Each row is followed by roughly how far along a hidden order it lies, from 0 to 9. A new part has a new order.
[-336,243,19,78,-1,20,44,282,80,171,-527,39,-46,-86,473,-52,-32,16,11,-206,136,-94,133,12,67,-184,3,-81,4,-97,84,-149,-32,257,198,105,-120,-72,538,222,90,137,-59,134,-49,77,463,-33,-353,-205,155,-501,180] : 3
[309,-299,12,-212,16,-44,183,302,-94,-104,387,95,31,-166,-267,35,17,-7,83,40,-87,34,-150,-90,-80,-108,358,-37,-8,-98,53,-35,27,211,-134,23,81,203,-90,-16,-129,-90,26,-26,138,23,61,128,84,78,158,-39,32] : 0
[37,0,457,-245,97,24,16,261,-122,11,-302,178,-6,6,336,-150,30,17,-25,-40,16,76,37,10,-32,-18,-177,-21,62,37,149,76,-154,-99,87,378,56,23,18,149,61,43,-174,40,-134,-67,84,84,-69,93,-64,34,-3] : 3
[176,-108,-48,-197,87,-20,59,185,-37,-53,46,109,41,-47,50,23,90,75,116,2,-41,-33,-47,65,5,-99,66,-20,3,-42,38,-4,-36,-71,111,-31,53,79,-67,-34,-60,-89,-39,-15,-121,-28,60,-1,290,145,1,0,12] : 2
[153,75,-103,254,-10,0,-25,48,-11,65,181,149,-70,-112,-720,-83,164,69,-170,-201,55,-64,-4,20,32,13,73,270,-7,106,-33,-23,-25,203,43,-10,150,-10,51,57,158,-91,214,-64,-49,-91,-69,86,-377,32,-111,281,-107] : 6
[237,-92,173,37,-131,-14,96,72,-15,8,88,-51,46,57,-160,93,-13,-40,-16,-70,35,-49,28,14,-28,-126,-73,-137,31,-99,26,63,-94,117,-60,-164,37,80,93,57,-8,29,-19,13,-32,-15,53,-16,-101,21,-92,90,-22] : 5
[-149,60,826,117,-200,70,-2,-75,-1,-49,148,-153,-2,384,-105,41,103,-26,-108,-87,-33,56,72,27,21,73,-245,37,-15,149,-89,44,-137,-357,-125,21,-178,127,-373,-95,-68,61,147,-79,-152,-20,-323,-149,0,45,5,394,-117] : 8
[-440,198,292,-47,-119,86,66,162,94,7,-622,62,34,89,258,-91,96,56,159,50,28,104,2,-12,84,-263,64,40,43,-26,-171,-85,-27,-187,444,-48,52,153,224,24,176,234,-11,-114,-127,97,94,-145,-319,8,-66,-328,108] : 3
[196,101,25,178,-63,-21,24,-33,20,88,-104,-69,29,-41,-381,-82,-67,44,-173,-32,-32,-53,-23,-9,-41,20,183,67,-10,32,-44,-57,49,-87,-240,-101,202,35,48,37,8,41,171,0,55,48,25,86,-132,186,22,-126,59] : 3
[-214,-52,-85,-94,-52,0,160,130,-15,-96,-247,30,28,40,-68,-85,68,25,17,-29,-28,7,-13,32,73,-226,54,-18,73,-44,111,-87,-15,-316,222,-34,-67,62,-194,2,-58,-161,-49,-12,55,-26,-31,27,11,35,21,120,-58] : 2
[-72,46,12,-63,-5,8,29,-69,-12,40,154,-222,27,182,236,-38,101,98,-102,-30,-137,-70,-86,-1,87,-25,126,42,64,122,-67,-114,49,-437,183,148,-63,91,-305,-30,-164,131,-118,-21,26,27,-60,-38,233,129,36,-119,44] : 3
[25,-72,332,65,-190,25,89,-71,68,-72,-147,143,52,111,-188,-61,-159,-66,-56,-41,-29,-52,-42,-104,-1,-9,151,-45,42,146,-24,-16,-47,27,-162,-101,124,99,-15,-62,-153,-104,231,88,254,67,-211,25,-446,82,59,18,139] : 1
[393,-105,558,-158,5,-35,3,-84,-150,-94,501,-362,-17,153,-273,63,87,76,-364,14,-189,218,14,-46,-72,114,18,36,-26,-5,28,209,-13,-436,-168,177,-174,179,-628,64,-480,-234,-225,-364,-236,-78,-371,-1,571,201,131,522,-329] : 6
[-95,28,-48,-211,159,46,-14,77,19,-98,109,112,-64,115,592,-14,82,-79,158,124,-30,-42,-13,-1,-83,61,-281,11,126,-29,-52,65,-15,82,-37,384,-36,-24,-124,48,100,74,-122,-167,101,-138,46,59,60,-253,138,60,-17] : 9
[-98,-141,145,-189,-85,-17,204,261,34,-64,-275,57,29,89,101,-4,-172,-15,123,-4,-81,20,-85,-9,-23,-180,178,-25,70,-93,-73,51,18,-140,67,72,176,-54,-58,18,-7,-74,-159,107,163,-11,117,136,-132,-94,-127,-195,27] : 3
[-36,54,-63,130,-2,33,-39,-45,67,28,102,-61,20,-9,140,9,-42,34,28,-181,3,-102,48,46,8,10,-83,34,-84,-17,-83,-87,47,151,92,44,70,-152,167,-75,-18,153,245,43,-8,77,57,-62,-70,15,117,-198,109] : 4

Next part:
[136,-130,501,2,-118,432,476,175,40,-850,-376,-98,-441,-341,418,-606,-96,52,-83,31,13,-173,-137,-4,68] : 2
[-201,4,54,-192,-199,31,230,141,176,-494,-262,33,-185,-77,43,-300,-147,15,-75,53,75,-226,16,243,-27] : 3
[-185,-106,55,92,-338,114,161,-114,25,330,-78,70,-149,7,-315,291,-113,-42,-118,-186,124,-53,-94,40,-1] : 6
[-133,-64,122,109,-144,103,451,5,110,79,-126,98,-317,-64,-505,296,-157,115,-130,-140,90,-31,-76,220,31] : 6
[-155,33,2,-252,-30,-52,120,144,21,-532,-256,12,-68,-56,126,-411,-96,32,-18,188,-6,-175,95,176,16] : 1
[-42,-132,124,87,-484,189,103,-80,-75,227,-101,43,-177,2,-157,120,-124,21,-155,-214,118,-65,-105,38,16] : 6
[-288,15,93,-135,-127,16,308,92,-91,-553,-303,61,-403,-101,-253,-167,-165,110,-67,20,40,-133,3,302,51] : 3
[-100,-2,196,150,277,70,-189,7,-16,-12,138,-111,14,-86,315,-153,85,-72,84,43,-91,234,-73,-218,11] : 4
[-56,-43,40,-154,-443,44,174,65,41,-289,-255,63,-165,-17,-164,-311,-132,-66,-97,-35,92,-245,20,215,61] : 3
[344,37,90,-173,-57,-8,-26,140,107,-665,-192,-82,-42,-122,332,-451,12,-46,29,235,-111,-107,48,35,-64] : 1
[-480,167,-16,87,688,-164,75,37,101,-121,166,-34,-24,-83,18,305,95,87,106,147,-151,253,41,53,112] : 3
[10,-61,141,181,-127,209,-427,-20,-96,324,109,-114,146,-39,467,-43,121,-32,29,-86,-5,168,-98,-366,-5] : 7
[-220,-33,206,223,159,99,294,-93,119,159,45,79,-354,-164,-394,452,-86,117,-59,-128,18,178,-127,122,-13] : 7
[185,171,77,-145,515,-141,129,176,68,-699,-99,-39,-136,-172,195,-240,23,131,92,268,-146,110,81,182,22] : 0
[-354,-42,72,170,109,67,95,-59,55,279,121,1,-106,-23,-244,427,16,-22,-41,-104,18,154,-100,-55,4] : 9
[-195,-113,100,-22,-436,135,235,-17,26,25,-212,83,-241,-42,-344,14,-163,-74,-166,-132,116,-147,-55,152,81] : 5
[376,-12,102,114,300,96,-149,16,95,-96,154,-114,45,-57,471,-29,119,5,66,58,-94,152,-75,-196,16] : 3
[139,130,-107,-199,342,-115,-193,153,-86,-467,31,-67,221,-33,492,-318,117,-42,95,252,-119,-70,123,-14,10] : 0
[137,27,-33,152,270,-25,91,-108,75,331,183,0,-37,23,-158,424,3,42,-10,-64,-18,170,-35,-29,20] : 9
[83,-183,65,60,-687,197,41,-37,-14,236,-187,54,-69,66,-180,-143,-111,-91,-127,-230,153,-220,-86,-27,-19] : 6
[-72,30,55,149,441,37,-121,-22,-135,35,211,-82,8,-96,253,121,114,87,68,59,-86,203,-42,-144,88] : 5
[265,5,-46,71,126,-27,-80,-85,-57,392,281,-19,119,35,-29,267,76,31,27,-30,-28,176,-23,-95,5] : 9
[66,-76,223,-12,-377,178,333,50,190,-395,-320,55,-375,-145,-224,-134,-192,83,-148,-75,83,-143,-94,194,14] : 4
[-134,-119,159,156,-235,195,133,-97,-97,353,5,42,-192,-49,-281,271,-78,26,-73,-159,68,31,-137,-17,-23] : 6
[136,-158,86,127,-456,193,-41,-98,-135,438,-29,50,-37,35,-144,62,-82,-89,-123,-223,115,-56,-166,-64,29] : 6
[-81,-79,301,-92,-203,175,278,146,84,-768,-339,-26,-374,-228,176,-357,-145,69,-118,36,63,-142,-72,141,102] : 2
[-197,-38,115,194,84,109,132,-106,127,334,164,18,-150,-39,-223,417,-11,42,-37,-117,16,153,-109,59,24] : 8
[143,70,107,-93,283,12,-302,153,56,-514,-19,-141,212,-119,374,-458,120,-36,129,230,-134,13,49,-188,-19] : 0
[-312,72,-6,-208,-108,-37,-14,150,18,-588,-227,-17,8,-61,195,-519,-13,-103,52,149,-25,-170,93,69,-60] : 1
[237,-4,185,222,343,93,-56,-26,80,-8,184,-89,-94,-104,273,139,65,54,61,5,-71,206,-115,-121,27] : 6
[6,196,-100,97,806,-214,264,-69,82,152,266,60,-127,-43,-413,800,32,128,62,96,-106,426,-1,200,-36] : 8
[86,60,155,-118,134,-17,-10,188,29,-675,-208,-81,-103,-184,403,-521,8,-70,51,236,-95,-44,23,52,52] : 0
[244,-141,164,39,-439,168,237,-30,87,-46,-184,68,-298,-65,-259,39,-156,45,-140,-116,128,-148,-98,128,38] : 5
[92,63,-78,-162,-5,-157,389,34,97,-158,-223,136,-248,24,-480,28,-172,19,-81,5,65,-72,74,380,-4] : 4
[-257,-97,299,47,-286,211,363,37,-113,-250,-280,53,-449,-200,-225,21,-237,84,-170,-150,88,-108,-132,209,56] : 5
[-183,34,220,-79,235,110,-63,172,93,-905,-135,-138,-81,-215,724,-532,79,43,63,198,-113,2,-5,-86,88] : 0
[261,-15,106,214,178,64,-8,-58,-70,248,179,-12,-88,-25,-8,287,35,74,21,-57,-21,200,-87,-61,24] : 9
[39,-122,118,218,-110,171,-27,-115,139,391,105,-1,-71,-3,-3,208,-20,-243,-54,-170,62,20,-128,-119,43] : 7
[93,-2,298,172,583,138,-70,64,79,-230,78,-127,-110,-237,421,-134,64,76,66,107,-124,187,-118,-192,166] : 2
